Levels
[ 124  -78   91  215   61  228   18 -136  128   17  109   68  191  -48
  -43   74  -84 -107  101   45 -146   37  149  -95 -140  -27  -89   73
  -91   58    2  252    4  -65   28  -98  -92 -115   30   63  -59  -19
   -6  -37  130  -70  261   73  237]
20
[ -55   28  -13 -109   33   51 -116  -57  -54   36   43   49  -91  -11
   29  -51  138   71  -59   46  -30 -173   60  109   79  124  -80  -16
  109  -11   34  -32   49   28  -67  -60  -38   50  -18   -5  148  -42
  -94   37   51  138   91   28 -147]
1
[ 186    2  169  283  -73  211   46 -159  -33  -26 -161  160  130 -122
   70   60   26 -180   27  130  -16  140  -23 -101  -90   26 -113   26
 -188 -103 -161  257   16 -111   42 -208 -115   80   -7   80 -144   68
  -18  -63  127   26  148  183  272]
19
[ 197   42   -6  169   20  187   64   21  -36   23    9   60   49    9
  -73   44   -8 -147 -165  107   46  169  -32 -143  -32  -89   -1   94
 -303   87   38   16   96 -109 -166   60 -107  -47  -99  -40  -33  100
   60   -6   18  132   41  164   86]
2
[ 100  -11  -74   50   89  184  184  -10  -29 -113 -153   68  -90   98
   90   28   16 -120  -43  148  -28  179    2  -91 -122 -174   32  152
 -136   19   72  162   39  -32  -59  -33  -90  -50  -70  138  -14   77
  -62 -102   54  260   42  270  128]
4
[  47  -88  304  -48  195  -15  -85 -235  156  333  173  -66  147  -77
 -285   82  -46  217 -122  187  -52 -191   62  -57  -99  111  -96  -33
  -85   78 -187   19  181   -8 -178  -58    6 -158  -22 -175   92    9
  137   -2    4 -118  195 -206   13]
12
[ 146  -83   90  160  118  119  -74   11   23  205   27   58  154  -68
 -242   55  -32   77 -150   24 -109   94   22  -83 -107   -6   12   17
 -259  132   -4   13   73  -62  -51   11  -28  -97   23    0   49   16
   76   28   45   -5   86    6   42]
19
[-167   40    0  -87  -85   52   44 -189  -46 -102   42   33 -116   72
   63   68  155  -64  119  109    0 -189  168  163   51  113 -162    3
  209 -161    4  133  -53    2   -3    9    0   14   69    9   12  -80
  -46  -40   98   31  196  103    6]
3
[ 161  -22   20  148  142   79  -80  226 -211  182 -209  163  178  -30
 -154  -42   84  114 -350  113   83  162 -142  -15   18  -64   53   77
 -283  -21   -6 -147  238  -79  -95   15 -137   92 -139  203   97  195
   22  -23  -20  203  -81  150 -196]
17
[-122  -12  120   32   82  -79 -158  -23   19  167  100  -70  170 -113
 -167  -35   16  123 -175    0   18 -198   89   77   83  102  -83  -39
   70  -21  -33 -124   92   53  -64   75  -61    4  -69 -146   87  -90
   70  125   -7 -144   84 -208 -108]
15
[ -89  -28  -16 -141   58 -126  -44   32  110   13  103   23  -86  -35
   77 -126 -123   40  -76    7   86 -129   45   73  168   94   -8  -34
  132   70   43 -234   12  150 -199  -70   31  -32 -118 -115  100 -186
  -76  166   60    9  -31 -189 -171]
8
[ -75 -141   23 -152  247  -16  -73   12   15  158  -44  -16   49   39
  -92  -88  -26  186 -160   91  -19 -108   48   81  -76  -48   15   37
  135   18  -43 -101  193   26  -22  -48  -45  -54  -66  223  165  -15
  -71   32   -7  129   31  -93 -247]
12
[  67    8  105  195 -135   61 -126 -242  -14  -31  134   17   81 -150
   88  -11   22  -10   49    3 -127 -174  199   44  -28  239 -152  -94
   99    5  -97  199  -78   67  136  -63  -95   -6   -7  -71 -113 -182
  -87  115  121 -135  282  -38  175]
21
[ -94   18   62   90  -60   41  135  -66  -77 -151  -23   55  123   53
  136   53   43  -55   -2  188  108  -62  105   44   94    6 -177   81
  148 -202   -3  171   34    9  -54  -67  -63    9 -125   26  -92  -11
  -32  -49   50 -112  180  114  140]
11
[  77  -47  251 -147  169  -97 -177 -242  138  230  206  -21   28 -148
   22 -115  -71  291 -110  173  -25 -339   56   12   27  246 -104  -91
  118  112 -182  -65  182  163 -201 -217  -61  -62 -172 -176  125  -92
  -72   90   36  -29  163 -264 -110]
11
[-153  -96  -36 -122  106  -20  -99   99   39   24 -130   76  -78  -85
   77 -161  -38  100  -73 -104  -49  -14  -11   89   75   11   16  -47
  150   32   74 -156  -37   92  -35 -207   65   68    5   56  181 -183
 -152  150   75   61 -114 -113 -164]
16
[ -98  -23  123   31  189  -25 -169   25   50  211  -23  -31  147 -137
 -204  -20   67  139 -163  -22  -65 -116   21   40   25   40  -23   14
  -40   -9    4  -74   94   46  -48   10  -77   39  -22 -103  174   -9
   69   35   10  -14   44 -130  -79]
17
[   6   46  -25   -7 -138   42   24 -193   48 -144  286   -7 -124   -5
  177  -24  -57  -37   60   39  -39 -174  207   20   85  170 -135  -58
  144  112   81   69 -115  113 -126   -9    8 -120  -65 -241  -64 -245
  -95  148  100 -110  200  -28  115]
3
[-387 -106 -178  -71  118   17   16  116  -40 -153 -126  -74   70  105
   51  -81   37  -32    3  -93  -40  -89  200  206   -3 -174  -33  105
  415 -171  169   22  -11   40  201   80  -57   23   16  304   94 -149
 -124   56   24   11   49   -4 -140]
15
[-160  -21  -33   78 -105   -6   65  -23 -208 -138  -77  -13  101   83
   67    3   75  -14 -104  105   95  -74  151  142   33    4 -130   17
  238 -206  -26   78   30  -12  116   93  -56   19  -78  177 -108  -86
  -53   62    4  -88  126   73  -16]
13
[   1  -74  163   66  151   76   72   66  144  176    4   71  197  -23
 -234   94 -116  -43 -116  105   94  133  -65 -123   38 -112  -44   84
 -231    8   -7  -76  115 -113 -276  -89   49  -80  -30  -98   67   71
  163  -26   27 -103   -2  -58   53]
12
[ 297   -5   30  314  -97  220  -11 -135 -137 -118 -105  117   52 -110
  212  -34   29  -44  -52   73 -158  125   56 -113 -150   70  -53    2
 -128   65  -61  323  -30    9  159 -174 -161   16  -94  118 -160  -34
 -174   28  107   95  190  234  295]
22
[ -35  -78   22  -78  159 -102  -99   10   56  155   54  -68   66  -18
 -106 -116 -107   54 -207   56   89 -125   51   64   -2   11   32   -1
   76   51  -89 -234  187   49  -67   78  -89  -51 -134   88   77  -65
   -8  141  -18   83    3 -206 -263]
10
[ 107  -74   99   53  192   73 -102    4  -40  219    6   46  138  -43
 -180    0   31  224 -202   99  -97  -26   17  -25  -88   16   -5   31
 -142   86  -11    3  162   -1  -70  -17  -76  -63  -57   49  120   59
   17  -10   10   59   95   13  -65]
17
[  33   50   85  138 -137  -19 -120  -85 -220  -27 -220   85   -4 -165
  142 -101  141   25 -156   50   36  -52  -22   96   49  187  -86 -107
   46 -140 -171   24    6   46  120 -105 -105  202  -80   50  -65  -71
 -112  114   56   64   23   41  -13]
18
[  78  -43  157    6  -65  -19 -151 -139  -98  173   13  118  -19 -119
  -67  -19   59  205 -116   75  -40 -112   22   82   19  261  -94 -162
  -26   22 -156  -48   18   22  -39 -124   59   17   34  -45   33 -110
  -36  116   80  -44   82  -65  -84]
18
[ 125  -56  112  171  160  121  -31   45  100  167   98   37  232  -81
 -185   27 -110   32 -152   41  -39   78   14 -140  -32  -65  -18   68
 -238  130   45  -14  113  -41 -174  -18  -70 -103  -81 -101   47   29
   94   31   29  -81   79  -39   78]
17
[ -18   37  -15  193  -83   94   31   -3 -151 -162   37   91  140    4
  146   20   88   38  -20   77  -34  -61  156   54   90   64 -152   59
  101  -99  123  203  -33   62   20  -18 -102   13 -106    3  -68  -59
  -87   -4   76 -119  217  171  155]
18
[ 210   83  121  131  -42  111  152 -109   17  -44   12  119  -59  -36
   86   85   -6  -51  -61  209   29  114  -50 -175   40   46  -71   51
 -293   63    9  144  -14   24 -284 -128  -19  -57 -125 -275  -69   40
   35  -59   78   33   88  173  289]
5
[  29   62  -40  218  -22   55  173    2 -189 -222 -155  -46   89   63
  173   21   80  -51 -178  184   41   72   75  -59  -29 -108  -50  153
    1 -113   50  248   48   65   53   89 -194   -7 -247   41 -153   41
  -50  -48  -31   54  134  235  250]
9
[  56   15   66  207 -265   91   75  -87 -197 -159 -214  169  -11  -82
  193   -5   41 -129  -41   78   80  137  -19   14   46   98 -135  -89
  -18 -149 -125  122 -101  -58   53 -179   22  124  -14   50 -192 -103
  -90   98  106  -65   24  150  176]
17
[-203   45  -18  -99  -31    7  -35  -27   34  -15   82   30  -92    5
  -34   24   96  -54   30  -20   23 -142   95  128  162   96 -104  -10
  113  -66  100  -71  -68   18 -125   14   51   29   64 -146  119 -115
    8   50   78  -13   65  -25  -76]
2
[ -69  -36  -46    4   13  -79  -27  188 -280   32 -450   55  -65  -21
  -10 -109  125   75 -371   42  122  167 -164   81   23  -53   81  -20
  -44 -129  -85 -182   85  -12   68  -14  -10  176  -89  220   56    9
  -64  105  -53  233 -233   66 -202]
12
[ 128  -34  -76  299  -78  267   23  139  -43 -118 -232  216  114  -78
   94  -40  -48 -350   -7  -83   23  333  -62  -79  -10 -126    0   68
 -189  -43   31   56  -40 -168   82 -170  -90  130   19  259  -83   17
  -91   46  136  129  -38  207  110]
24
[  24  -22   58  188  -63   94  113  -72  -44 -101   93    6  201   30
   58   35  -84  -74  -67  140   73    1  136  -48    8  -30 -146   54
   47  -51  -10  137   53  -33  -53   11  -78  -92 -142    0 -157  -53
    3   51   28 -188  189   45  171]
13
[  77  -39   81   92   71   29 -204   40  -84  221 -101  105   53 -133
 -190   -4  122  154 -181  -22 -110    7  -30   45  -17  137   17  -51
 -178   41  -42  -53   42   -4   29  -44  -23   62   50   31  132    0
    6   46   58  102   28    2  -92]
21
[ 296  -18  110  233   84  211  -60  -39   19   69   -6  179  146 -128
   50  -12  -21   13  -56   92 -111   95  -19 -142  -58   45  -38   61
 -247  105  -12  167   81   -9  -73 -227 -146   -1 -101   31    7   77
  -74  -48  116   92  153  146  166]
21
[ 168  -43   23  -14   95  -20    3   30  -36  156  -38   51  -50   12
 -117  -31  -62   60 -254  143   80   82  -69  -44  -38    3   80    3
 -225  119  -78 -180  149   -2 -173   46  -27  -74 -113   34   35   31
   28   66    0  190  -56   -4 -145]
7
[  32 -100   69 -133  257  -43  -92  105   77  222   23   63   55  -30
  -99 -105  -97  209 -222   93   48  -45  -62   -8   57   -3   38   27
  -46  116    1 -238  207   57 -248 -133   -7  -50 -142   24  210    8
  -29   62    4  101  -55 -139 -248]
11
[-103  -28  128   74  141   98  108 -156  219  -88  215  -84  213   -7
   81   55 -108  -12   96  116  -72 -157  209  -93    4  -64 -176  140
  165   -8  101  274   24   84 -128 -110  -94 -155 -137 -191  -10  -76
    2  -50   58 -241  301  -52  306]
12
[   3  -40  -19  -38   74  -18 -188  100  -30   71    1  151    5 -109
   82 -167   -2  148 -102  -43  -20 -100    9  114  140  140  -13  -48
   83   48   55 -175   47  113  -73 -162  -43   85  -79   66  160 -107
 -160  126   94   85  -14  -64 -231]
19
[ -49  -22 -136  -18 -144  168   79  -11   22 -208   19  131 -136   47
  206  -56  -70 -264  109  -41   50   78   73   34   89  -17  -84  -12
  121    2   93  -12 -116  -70  -63 -151   62   10   37   88  -33 -171
 -152  124  137   49   14   89    2]
1
[ 144  -32   85  105  133   32 -109   75 -173  222  -21   58  165  -32
 -201    2   82  272 -335  134  -23    3  -19  -15  -31   41   -1   20
 -203   65  -11  -60  200   -5  -97   68  -90  -35 -125   26   88   96
   45   14  -37   50   55   52 -109]
16
[  86 -146   59   23  122  116    7   26   48  142  -87   75    5  -40
 -129   -5 -102  101 -136    6 -110  181  -43 -106 -124  -74   42  -19
 -186  163    8  -23   11  -49  -90 -149  101 -105   47   25   80  -71
   -7   81   49   20  -50  -15   36]
16
[-129   29  -29 -116  131 -119  -54  -40  -53  -48   56  -61  -12   35
  137 -100   90  175 -103  134   10 -305  151  156   89   91  -59   70
  287  -72   52    5  117  215  -26   48 -167    5 -211   22  101  -56
 -125    3    4  107  160  -23 -140]
8
[ -14   63   20  134  -42  -32 -124   25 -129  -36  111   45  161  -90
  104  -96   52  107 -147   41   48 -193  119  100  177  162 -126  -10
  131  -52   53  -33   64  122  -45   27 -153   63 -196  -75   -5  -87
  -77  115   35 -108  145  -24  -58]
17
[-177  -65  232 -152  115  -90  -74 -290  121  167  196 -116   38  -33
 -133   75   49  271   11  138 -117 -363  202   92  -27  194 -171  -57
  228  -23  -98  121   37  111  -64  -53   56 -135   25 -206  105 -142
   40   10   31 -197  276 -210   43]
11
[ 205   -9   93  247  116  202 -136   77   21  164 -117  145  185 -170
 -124  -10   26  -88 -139  -15  -61  167 -102 -123  -35  -23   15   61
 -335   58  -21   15  105 -106  -43 -139 -144   92  -28   49   76  128
   20  -16   76  145   24   89   55]
24
[ 147  -70   44  226  -50  178  158  -23 -245  -30 -283   73  105   61
  -40   77   44  -41 -216  192   30  275  -39  -94 -194 -143  -29   54
 -195  -83 -121  189   89 -166   88   -7  -48  -23  -47  255 -164   93
    9  -29  -10   72   36  257  165]
14
[  58  -82   -9  -11  -32   16 -174    4   14   47   -3  169  -65 -135
  106 -164  -80   33  -23  -86  -40  -32   20   90   69  174  -12 -127
   69   92  -39 -152  -38   61   -3 -222   27   60   14  101   69 -199
 -182  199  146   64  -18  -98 -170]
20
[  79   42  -96  292  -21  152   65  249 -113 -202 -291  170  113  -96
  232 -115  -21 -205 -149  -39   76  299 -111  -98  112 -156   21  120
 -152  -59  140   21  -18    1  -27 -153 -152  172 -185   91  -52   22
 -119   49   67  112 -115  212  136]
18
[ -71   -2   62  153  -89   55   37  -74   57 -132   34    4  120  -99
  145  -51 -108 -152    8  -10   50  -18  100  -25   77   11 -134  -13
  118  -52   -5   65  -58   23  -29 -109  -45   13  -88 -106 -110 -173
  -47  141   78 -198   90  -72  170]
15
[  90   -3  -30  121 -146   81  137  -73 -255 -288 -341   92 -101  -19
  430 -129   35  -35 -128  154   41  139  -30  -29  -47  -15  -61   -8
  120 -110  -98  215  -22   59  123 -251  -85  113 -198  202 -179  -84
 -264   71   41  139   -2  224  182]
12
[  12  -38   95  -29   59  -79 -109  -14 -114  135 -156   25   30  -81
  -17 -120   23  104 -262  111  115  -63  -63   71   19   78  -14  -59
   33  -61 -190 -166  177   16  -23  -66  -75   95 -131  121   44  -10
  -51  112  -16  121  -51  -93 -217]
12

Stage of each row
[  90  145  -62  164  103  -90  -66   31   58    7   22  -60  -93   -4
  -93 -109    4  102  -66  -98 -148  -55   11  109   59 -142   -4  -52
   61   80  -54 -110 -218  100 -159    6 -130   53  -47   21   96 -109
  -78   10 -150  193  -79  -52   84]
9
[-145  243  -41  100  102 -217  215   61  -38  173  201   67  -21  -13
 -229   19  152  191  116 -108 -236    4   51  244   33  -17  -37  284
   29  239  -65 -407 -100  -95   65  -40   88  -11  186  177  -33 -133
  139   99 -169  239   -1 -100 -233]
16
[ -19 -149   92  -26   93    5 -184  -15  -61  -37   23 -113 -108  184
  182  -83 -219   11 -206    0  257 -139 -250  -85 -128 -269  -17 -317
   51   31  -51  217  -48  283 -153   14 -146  229 -138  -37  108 -166
  -48  -20  -26  135   89  -93  -90]
11
[  75   72  -18  170 -126 -160  120  104 -255  218  -64  142   51  -97
 -294 -113   -9  212  -20 -263  -27  191 -177  197   89   -1 -207   53
  135  -15   -1 -333 -240   30  -62  -63   37   69   37  164  115 -137
  -25  307  -96  258  -45   43  -73]
10
[-282 -134 -105  -18   47  -61  -69   50 -110  -17  143   19 -109   77
 -211  -49  -95  179 -198  -70 -133 -119 -107   73 -111  147   84 -260
  111   38 -150 -101   60  -44 -102  -28   64   11   32   61  148  -99
    9  110  173   72  -33   66  -89]
7
[  -8  -67  -27  183  -51  -69 -117  220  -12  -71 -120   10  123   22
  -48 -162  -27  170 -240  -38  -72 -149   -2  -12  -55  -63 -143  -69
   94  119  163 -106  -23  -30 -103  -58  -61 -114  -45  124   62  154
   14  110  -73  143  159  232  138]
23
[ 199    0  -54   95   40   86 -137   33  -82  -67   29    5   -3  265
   49 -213 -160   55 -137   19   67 -173  -28   72  -89 -215  122 -267
  176   47   45   70    1   96  -87   61  -95   22  -67   85  138  -59
 -104  -75  -88  159 -111   96   93]
25
[  74   67  -96  133  -16   66   82   35 -353   89   74  189  -54  239
 -231 -133 -163  197   18  -61   24  -15 -120  229 -144   -4   51 -143
  267   80 -100 -197  -13   40   71   -6   36   68   29  192  207 -273
  -67   43 -104  251 -187    0  -77]
26
[ 196  184  131   12   42    5   88 -133   54 -124  -51   75  -57  -14
  159 -247 -121 -204 -123   59    1 -221  177   -6   49  -60   89   19
   24  102   42   65   20  -49   49  -73  -19  150    6   -3   41  -78
   15 -243  -83   84  -57 -106  218]
24
[ 226  138   79 -177    4  -13  267 -270 -142   99  151  152 -105   85
   30 -165 -178 -157  -15 -106  101   50  -27  124  157   16  173    3
   16  -70 -157  101  -74   35  100  -47  133  276  117  -21   31 -296
  -18  -89   33    8 -246 -223   13]
8
[ 290 -114  -47 -137  -80   72   52  -79  -65   47  245    6  -58  351
  143 -116  -76  -18  -90  -79   99  -89 -178   37  -32 -230  248 -255
  126 -243  -30  225   28  117 -113   65  -10  103   91   25   38   18
 -121  -64   12  -77 -180  104  -23]
9
[ -17 -201 -221   98   43   26   51   88  -65  238   12  -37   37  153
  -23   58 -134  234 -123 -240   92  189 -241   26   38 -109 -223  -35
  -58   21 -142   67 -154  136  -39  -40   18   57   12   65    4  -88
  -56  290  -96  -11  161  -58  114]
4
[ 112 -132   37 -127  -68   26  158  -38   88  -15  190  -25 -130  254
  275  -18    4  -58 -161   30   39 -232 -121  -90 -138 -225   83  -50
   28 -137  -14  249  131   93  -81  -23  -20  142  124  -37  -30   63
   29 -185  -88 -156  103  -21   19]
10
[-173  211   10  257  -39 -325   62  167  121   15  -99   34  -86 -386
 -340  -96  267  200 -104 -122 -463 -129   93  187   40   60 -218  245
   80  119   86 -573 -186 -125 -240  -62   12  -43   44   58  136  -21
  158  151 -105  302   91   71  -32]
10
[ 169  200  -67   54  -27  -56  264  -30  117   73   66  153  117  -22
   38 -210    8 -111 -116  -61 -153  -72  342  144  170  -43   68  187
   -8   90   77  -64  164 -339   97   -8  154  -53  226  145  -56  108
   93  -53  -94   -6  -16    4  298]
24
[-269  187 -225  202   99 -157  164   52   84  120   17   52 -102 -323
 -390   53  180  171   75 -278 -520  169  178  128  182  382  -31  197
    9  110 -199 -466 -193 -368   81 -228   43 -106  197  146  -41   88
  -65  191    2   -8  -50  -12  252]
5
[-148   12 -226  284  170 -119 -137  108  218  155 -175 -167   12 -277
 -131   21   88  174  -64 -301 -243  187   19   42  211  -20 -223   63
  -95  129  -42 -262 -316  -91 -153  -89  -93  -59  -36   72  -32  111
  -85  321  -71   99  152   16  290]
2
[  24  152  -44  184 -100  -65  107   83   -4  -29  -16  128   30 -160
 -163 -151  128    4    5 -134 -304 -102  163   51   24  175   80   22
  141  -18   64 -357   30 -371   33 -141  -15 -116  153  226   35  267
  -77   24  -13   77  -88  229  179]
24
[  33  -91  141 -139   26   18   14  -49  -95  -94  175   10    4  286
  222 -119 -177  -71 -146   78  201 -286 -120  -91 -139 -121  129 -168
    0   76   -3  196  130  110   28  -27   -3  132    8   48   11  -43
   40 -142   26   65   25   -3 -174]
20
[  17 -108 -108   28   52   23  -95   63   37  -69   27  -56  -24  152
   37 -101 -106   81 -259  -39  -61  -75   30  -65   21  -22   52 -205
   48   56  -53  214  -21   36  -52  -83 -103  -27  -14   14  -23  107
 -124  -41  -22 -109   34   58  316]
8
[ 129  102  -60  103  -22  -38  243   -3  195   94  139   -2  -40   10
  168  -36   94 -110  -75 -102 -126 -139  131  -10   25 -193    8   99
  -64  -27  -53   29  121 -151  -58  -17  -54   59  176   96  -47  158
  -11  -96 -201  -40   88  -93  186]
11
[-134   27 -154  113  104  -43   12   88    3   76    3  -19  -22  -16
 -108   15   -7  142  -60 -159 -157  183   91   -9  115  108  -22  -14
   65  129 -114  -32 -122 -153  135 -208 -101  -60  113  132 -139  152
 -150   83  -94 -118   68  -12  353]
10
[ 339  275 -119  292   -9   57   49   26 -165   43  -81  152   42   56
 -171 -273  -93   41   -7 -105 -100   15  186  216   89  -54   69  -72
  209  121   -2 -169  -98  -85   46  -19  -93  -21   -5  210  128  -59
 -198  -49 -223  237 -256   25  330]
26
[ -78 -166 -326   85   35   62   58   78 -128  243  279  -30  -99  266
 -185  152   13  303  119 -288 -101  134 -332  112 -105  -27   69 -186
  100 -161 -258 -166 -112   12  -66    2   -3  -12  138  169   79  -25
 -169  277   -7    8 -101   90 -150]
5
[ 193   90  236 -321    1    8  190 -273 -243    1  270  124  -71  252
  153 -129 -130 -186  148  -19  216  -58 -161   16   24   10  351  -58
   90  -79  -46   76  -45   52  219 -108   89  251  143   55  -73 -149
  -33 -177  104    8 -285  -51 -290]
19
[ -51 -362   66 -213   24   65 -185  -52  171 -216  -18 -167 -132  171
  344  -80 -146  -73 -406   81   89 -287 -162 -278 -101  -88   71 -298
  -30  -91   26  454   57  187 -177  -94  -71  127  -91 -196  -23  122
  -18 -159  161 -251  191   83  210]
5
[  76    7   -3   69  -17  -63  -17   34  216 -122    6  -51  -33  -35
  124 -181   14  -93 -318    3 -164 -287  174  -58   22 -107   40 -101
  -21   21   47  118  112  -77 -193   -8  -80    0   11   -7   33  179
   -9 -139  -41  -17   75   50  284]
9
[  11 -254  -17  -93  -64  -35  112  -30  201   77  -36  -40   42    2
  272  -77  -84  -81 -382  -85   82 -129  -69  -93   51 -164 -170   21
 -182  -56   49  249  131   15 -170    8  141  122   44  -81  -25   65
  159   80   55 -136  298  -25  187]
3
[-375  -88  -21  206   81  -63  -70  253 -241  -48  -89   38   74   12
 -197   18 -131  287 -131  -59  -32  -25  -78 -115 -138  266 -228  -62
   40  365  -94 -159  -63  -30  183 -284 -113  -75  -52  221  -16   58
  -47  152  -67  138  238   38   47]
20
[ -30  -98   20 -190   46  159  129 -146 -413   38   59  244  -48  393
   20 -186 -460   12 -231  112  329    2  -41  120 -118   53  119 -222
  207  196 -137  294  234   65  300  -68  194  219   50   66   73 -397
   46 -136   46  -18  -63 -206  117]
27
[  43  -56 -160  169   10  -62    8   59  404   39   -6 -159  -30 -144
  143  -34  171  -37 -189 -167 -273 -192   66  -51   67 -182  -80   34
 -146  -78   31  -56    2 -124 -312   30  -58  -39   43    2   11  271
    0   67  -61  -22  168   91  248]
3
[  17  168   47 -162  124 -136  175  -96  158   36  201    5   29   82
  138  -89   68  -89  -61   20 -106  -45  256   76  185  -86  174  217
  -42  192   54   74   48 -158  155  -70  105    0  227   47 -246   86
  120 -151  -65 -105   22  -83  114]
16
[ 203   56  -88  111   48  -58  -25   51  248  -35   15  -79   39   63
  137 -195  -21  -24 -314  -15 -117 -180  213   35  123 -265  -13  -30
  -53   94   58  191   16   21 -196   70  -77  -30   -5  -17    1   92
   -6  -88 -162    8   73  -14  356]
9
[ -56    4   94  226 -185 -117  118  219 -182  -98 -320  240   77 -122
 -195 -262  -99  189 -411   81 -109 -231   89   73 -120  124 -388  152
  129  288  169 -183   71    7  -19 -142   91   -3  -79   77  176 -114
  206   12 -151  229  261   52  232]
26
[ 130  -36  249 -192  -16  -56   88  -40  -79 -124   59   33   11  250
  242 -142 -103  -29 -182  141  169 -237  -91  -91  -54 -124   13   79
    3  149  116  243  -27  250   83 -122   11  145   -7  -52 -106  -68
  116 -217  -86   -5  101  -36  -72]
18
[ 190 -235  -89 -107  -92   67   44  -21   22   25  189   -3   19  313
  192 -141 -150  -24 -318  -48  109 -217 -125  -10  -62 -225  104 -266
  -10 -161  -26  317  191   93 -203  119   65   68   40   -6   89   28
   -6  -14   61  -78    3   85   52]
6
[ 107   77  117 -174   75  -68  170  -97 -166   86  195   84   51  279
   96 -105 -144   12  -33   15  191  -13  -52  101   57 -134   76   97
    1  188  -14  125  -40  144  173  -40  108  143   94   59 -109 -212
   97  -67  -85   74  -32 -151 -157]
17
[  98   -8  214 -144   94   27   34  -97    9 -161  137  -62  -88  280
  361  -90 -131 -149 -132  153  185 -325  -48 -177 -119 -183  123  -66
  -46  154  -18  339   54  231   67 -104 -127  201  -31  -39  -88  -34
    6 -344 -114  -11   72 -148  -38]
17
[-283 -170  111 -249  154  -76 -125  -96   29  -31  138  -97 -131  125
  180  -29 -147  -40 -212   49  159 -104 -127  -55  -72 -127  126 -223
   52   57  -27  182  102   39  -30  -27   45  187   47  -53  -34  -92
  107  -32  165  -41  130  -75 -130]
12
[ 231  -77  -23   11    4    8  -52  -33  323 -136    5 -137  -53   60
  294 -174  -13 -139 -334    6  -91 -324   81 -119   44 -241   48 -112
 -104  -68   58  292   32   89 -280   41  -98   53  -51 -123   25  152
  -28 -178  -49  -84   75   36  314]
5
[ 155   -5 -136  108   32   -1    7  -30  292   17   29 -111  -21  -66
  154 -102   39 -119 -167 -167 -164 -131  102  -53  126 -132   52  -85
 -118  -90  -36   73   -7 -112 -209   13  -80   11   35   16    5  212
 -107   -6  -24  -50    9   38  310]
4
[-113  -33 -114  137  -69 -151  -19  139  306  -95 -102  -71  -52 -288
 -111  -57  276   92 -206 -143 -510 -138  141  -59   90  169  -51   86
    9  -54   96 -234  -91 -250 -204 -167  -42 -174   87   11  -44  400
  -20   64   47 -125  124  278  357]
5
[-116  120  254   14 -204 -310  144   92 -300    0 -153  248   73 -308
 -377 -191  101  169  -19 -129 -166    6 -126  139   58  329 -172  240
  168   72  197 -589 -240 -106   52 -230  176   23   62  139   66  -61
  171  230  108  291  -20  223 -268]
20
[ -47  -74  -69  174  -46  -50   62  218 -173   87   93   63   98  199
  -99  -26  -51  265  -77  -85   24 -125 -189   59 -177 -103 -173  -11
   49  126   -6 -177    6   69  -38   -6    0  -36   22  205  105  -42
   55  184 -145  244  136   94 -209]
21
[ -72  -60   50  -22   32    3  108   44  -41  -67  206   23   32  248
  168  -61 -108  -31 -171   71   63 -336    4  -99 -178  -57   55  -79
  -62  180  -64  137  249  -10   57  -50   -7   40   64  126  -10   50
   64 -144  -53   52  123  -39  -98]
19
[ 139   81   44 -107  108  -73  -15  -95  158  -38  -45  -64  -49   10
  150 -135  -26  -61 -153  -26  -46   87  149  -23  249  -96   77   66
   32   64   67  219 -202   23   61 -144  -58   68   57  -89 -197   66
  -52 -126  -77 -182   17  -59  405]
10
[  39 -177 -212  -48  126  169 -103  -22 -119   68  308  -84  -84  461
   90   14 -210   87  -46 -106  144   12 -187  -16 -103 -164  281 -462
  118  -84 -240  285   49   84   -3   29 -126   54   54  114   22    4
 -265   -5   12  -91 -147   10   37]
9
[ 329  321  159  120  -41 -220  112   19   89  -31   -1   32   67  -84
    3 -243  169  -32  -27  -31 -172 -201  139  138  149 -202  -22  267
    0  137  199 -222 -208   70 -124   -2  -50   19    5   58  -15   16
   73  -99 -232  287  -80   37  -35]
17
[ 132  122   38   39  -97  -10  331   -9 -225  103  -18  228  -11   52
  -89  -68  -28   86   88 -102  -21  102  -47   76   20  117  -82  248
  123   37  -14 -164 -131  -55  256 -220   78   94  163  132  -40  -92
    7    2 -174   12  -22  -39   93]
24
[-276  -79 -150  -29  182  250   82  -72 -475   51  119  192 -155  401
 -131    2 -432  136  -41   43  190  100  -47   60 -225  254  164 -323
  252  279 -371  162  197  -49  443 -203   38  146   79  196   53 -320
 -154 -117   -3  -55  -90 -251  179]
27
[ -14 -234  184   44 -267    5  -46  159 -129 -299 -188  157  -41  125
   63 -337 -154   37 -617  287   11 -654  -42  -35 -411  -72 -141 -233
  217   98  236   95  394  139 -269   25   62   71 -162  -30  326  -58
  229 -236   19  187  226  191   55]
27
[-181  -71    2   30  -80 -181   93  164  -78  114   88   68  112   11
  -97  -53   60  155 -178  -92  -62  -66  -42   84  -45  -35 -111   44
   56  110   82 -190  122 -132  -39  -36  106  -58  138  187  -23  115
  142  185   -1  110  181  135 -132]
15
[ -91   24  -13  -39   52 -226  -22   47   58  114  -29    4   53  -78
 -104 -134    3  141 -223  -95  -73  119   58  181  193 -118  -99   94
   63  122  123 -100 -119  -42  -79    3  132    2   80    8  -48  -66
  156  193    4   67  112   23   85]
11
[  74  146   39   52   96  -64  139   31 -145   70  174   16  -59  236
  -28   19   20  167  135  -35   -4  -36 -133   78  -64 -118   -7  151
   52  193  -79 -105 -216  209  116 -104  -83   88   52  109  -59 -161
  -19  -58 -259  169  -31 -120 -198]
17
[-209  250  127   68   -3 -269  124   38 -140  -10   17  163   26 -272
 -333 -142  109   76   29 -102 -284  -65  116  148   83  314    7  178
   75  222   32 -529 -101 -255   98 -180  109  -31  112  189   18  -16
  108  100   75  274  -84   77 -173]
19
